Below are the code and all the weights of a small trained network. Each question names an input and a class and asks about switching units off, where a switched-off unit gives its printed mean instead of its output.

import numpy as np


def w(rows, s, z=0):
    codes = np.array(rows[::2]) - 128.0
    scale = np.full(codes.shape[1], s)
    scale[-1] = z or s
    return codes * scale


def norm(h):
    return h / np.sqrt((h * h).mean(-1, keepdims=True) + 1e-5)


def f(y):
    return np.maximum(y, 0)


def log_softmax(a):
    a = a - a.max(-1, keepdims=True)
    return a - np.log(np.exp(a).sum(-1, keepdims=True))


def net(x, mask):
    res = np.array(x, float).reshape(1, 7) / 4 @ E
    u = 0
    for l in range(4):
        y = f(norm(res) @ A[l][:, :-1].T + A[l][:, -1])
        res = res + np.where(mask[u : u + 3], y, B[l][:, -1]) @ B[l][:, :-1]
        u += 3
    return log_softmax(norm(res)[-1] @ U[:, :-1].T + U[:, -1])


A, B = {}, {}
E = w([
[136,126,130,123,110,137,138,121,144,115],'x0',
[112,144,109,140,107,127,114,122,131,133],'x1',
[34,190,107,26,218,79,172,135,254,159],'x2',
[139,203,94,29,180,230,48,102,95,72],'x3',
[136,135,129,134,129,141,133,133,139,128],'x4',
[75,161,244,162,130,118,112,58,168,167],'x5',
[127,142,119,139,119,144,133,129,132,138],'x6',
],0.017)
A[0] = w([
[150,139,193,159,119,175,66,88,84,113,24],'L0N0',
[122,160,254,166,113,141,79,65,125,145,4],'L0N1',
[138,158,170,96,145,202,53,102,90,107,29],'L0N2',
],0.034,0.011)
B[0] = w([
[152,118,186,109,66,175,46,190,133,109,227],'L0N0',
[4,63,133,175,176,179,223,94,143,122,251],'L0N1',
[182,199,73,89,167,98,136,57,91,136,238],'L0N2',
],0.017,0.027)
A[1] = w([
[183,78,154,189,57,163,96,165,57,107,59],'L1N0',
[177,62,4,140,106,135,131,200,63,95,3],'L1N1',
[163,64,159,246,73,71,169,142,114,158,86],'L1N2',
],0.04,0.0056)
B[1] = w([
[152,133,215,99,62,142,5,195,198,149,250],'L1N0',
[6,77,144,137,181,195,223,81,142,121,248],'L1N1',
[220,191,58,149,144,70,148,79,41,115,231],'L1N2',
],0.02,0.026)
A[2] = w([
[116,152,98,91,119,88,189,154,184,153,104],'L2N0',
[79,166,105,74,151,18,109,176,245,175,4],'L2N1',
[192,94,2,148,120,48,180,172,85,126,48],'L2N2',
],0.032,0.0026)
B[2] = w([
[149,38,202,115,171,196,74,195,135,54,226],'L2N0',
[164,137,222,175,2,107,28,173,152,172,251],'L2N1',
[165,215,130,142,211,80,103,89,96,122,208],'L2N2',
],0.015)
A[3] = w([
[79,113,1,7,111,93,246,150,200,179,4],'L3N0',
[186,176,44,25,140,185,79,117,82,97,207],'L3N1',
[118,76,43,91,41,104,149,181,138,145,6],'L3N2',
],0.033,0.0013)
B[3] = w([
[75,114,143,105,59,118,141,133,146,128,175],'L3N0',
[178,172,67,155,190,3,164,134,111,136,254],'L3N1',
[54,100,93,94,130,162,109,139,138,164,128],'L3N2',
],0.015,0.022)
U = w([
[176,169,107,146,157,92,124,100,74,135,249],'0',
[4,62,174,158,155,199,174,108,154,134,81],'1',
[171,98,189,132,68,154,22,205,141,137,5],'2',
],0.013,0.0033)

Each question gives the input, the list of numbers given to net, and the class t.
The units are the neurons (one row each of A and B). Each row of codes is followed by its name. A weight is (code - 128) times the scale printed after its matrix; where a second scale follows, it is the last column's (A, B and U).
mask holds one flag per neuron, layer by layer. A switched-off neuron (its flag False) gives its mean, the last column of its row in B, instead of its output. The means were averaged over made-up inputs and are rounded, as every weight is.
A unit's drop is (log p(t) with every unit on - log p(t) with that unit switched off) / (log p(t) with every unit on - log p(t) with every unit switched off).
The circuit of an input: a set's keep is (log p(t) with only the set's units on - log p(t) with every unit switched off) / (log p(t) with every unit on - log p(t) with every unit switched off). Starting from all 12 units, units are removed one at a time, each time the one whose removal leaves the highest keep (on an exact tie, the one counted first), for as long as the keep stays at least 0.8.
circuit, biggest first: the units of the circuit, biggest drop first
most important unit: the unit with the biggest drop
top k neurons: the k neurons with the biggest drops, biggest first
k most important neurons of layer l: the k neurons of layer l with the biggest drops, biggest first
drop of u: that unit's drop, to one decimal
input [-3,-4,-6,-8,3,2,-2], class 0: circuit, biggest first => L1N2
input [-4,-6,-4,-6,-7,5,-5], class 0: top 2 neurons => L1N2; L1N1
input [7,8,-5,6,-3,8,-6], class 1: top 3 neurons => L0N1; L1N2; L0N2
input [2,-8,7,1,-2,4,5], class 2: top 2 neurons => L1N1; L0N1
input [2,-4,6,3,6,0,-5], class 2: top 2 neurons => L1N2; L1N1
input [8,2,8,6,0,-4,4], class 2: top 4 neurons => L1N2; L1N1; L2N1; L0N1
input [5,8,7,5,-5,-2,3], class 2: top 3 neurons => L1N2; L1N1; L2N1
input [-6,-8,-8,-3,1,-8,3], class 1: top 3 neurons => L1N1; L0N0; L2N1
input [-4,-8,-5,-3,6,-6,-6], class 1: top 3 neurons => L1N1; L0N0; L0N1
input [-1,7,5,0,7,-4,6], class 2: top 2 neurons => L1N2; L1N1
input [8,2,7,-6,-1,3,5], class 2: top 4 neurons => L1N1; L2N1; L0N1; L2N0
input [0,2,-1,-8,-5,7,6], class 0: top 2 neurons => L1N2; L1N1
input [-5,8,2,-8,-3,8,-7], class 0: top 4 neurons => L1N2; L1N1; L1N0; L2N2
input [1,8,3,-3,4,0,4], class 0: most important unit => L0N0
input [8,7,2,3,-3,2,6], class 0: circuit, biggest first => L1N0; L1N1
input [-2,-2,-7,-4,1,-8,-7], class 1: top 2 neurons => L1N1; L0N0
input [4,-6,6,0,-4,-3,-6], class 2: 2 most important neurons of layer 1 => L1N2; L1N1
input [2,-7,-3,-8,7,-3,-6], class 0: top 2 neurons => L1N2; L0N0
input [8,2,3,-5,7,0,-3], class 0: 2 most important neurons of layer 0 => L0N2; L0N0
input [1,1,-7,1,6,8,1], class 1: most important unit => L0N1
input [5,-6,6,1,3,0,4], class 2: 2 most important neurons of layer 1 => L1N2; L1N1
input [1,-5,1,-7,3,7,-7], class 0: 2 most important neurons of layer 1 => L1N2; L1N1
input [4,-4,-5,-8,-5,2,6], class 0: drop of L1N2 => 3.6
input [7,-7,2,4,-3,-6,-3], class 1: drop of L1N1 => 0.4
input [-4,-6,7,6,0,5,1], class 2: drop of L1N2 => 2.2
input [-2,6,8,-2,1,-4,4], class 2: drop of L1N2 => 0.4
input [5,-4,-3,1,-4,-6,-1], class 1: most important unit => L1N1
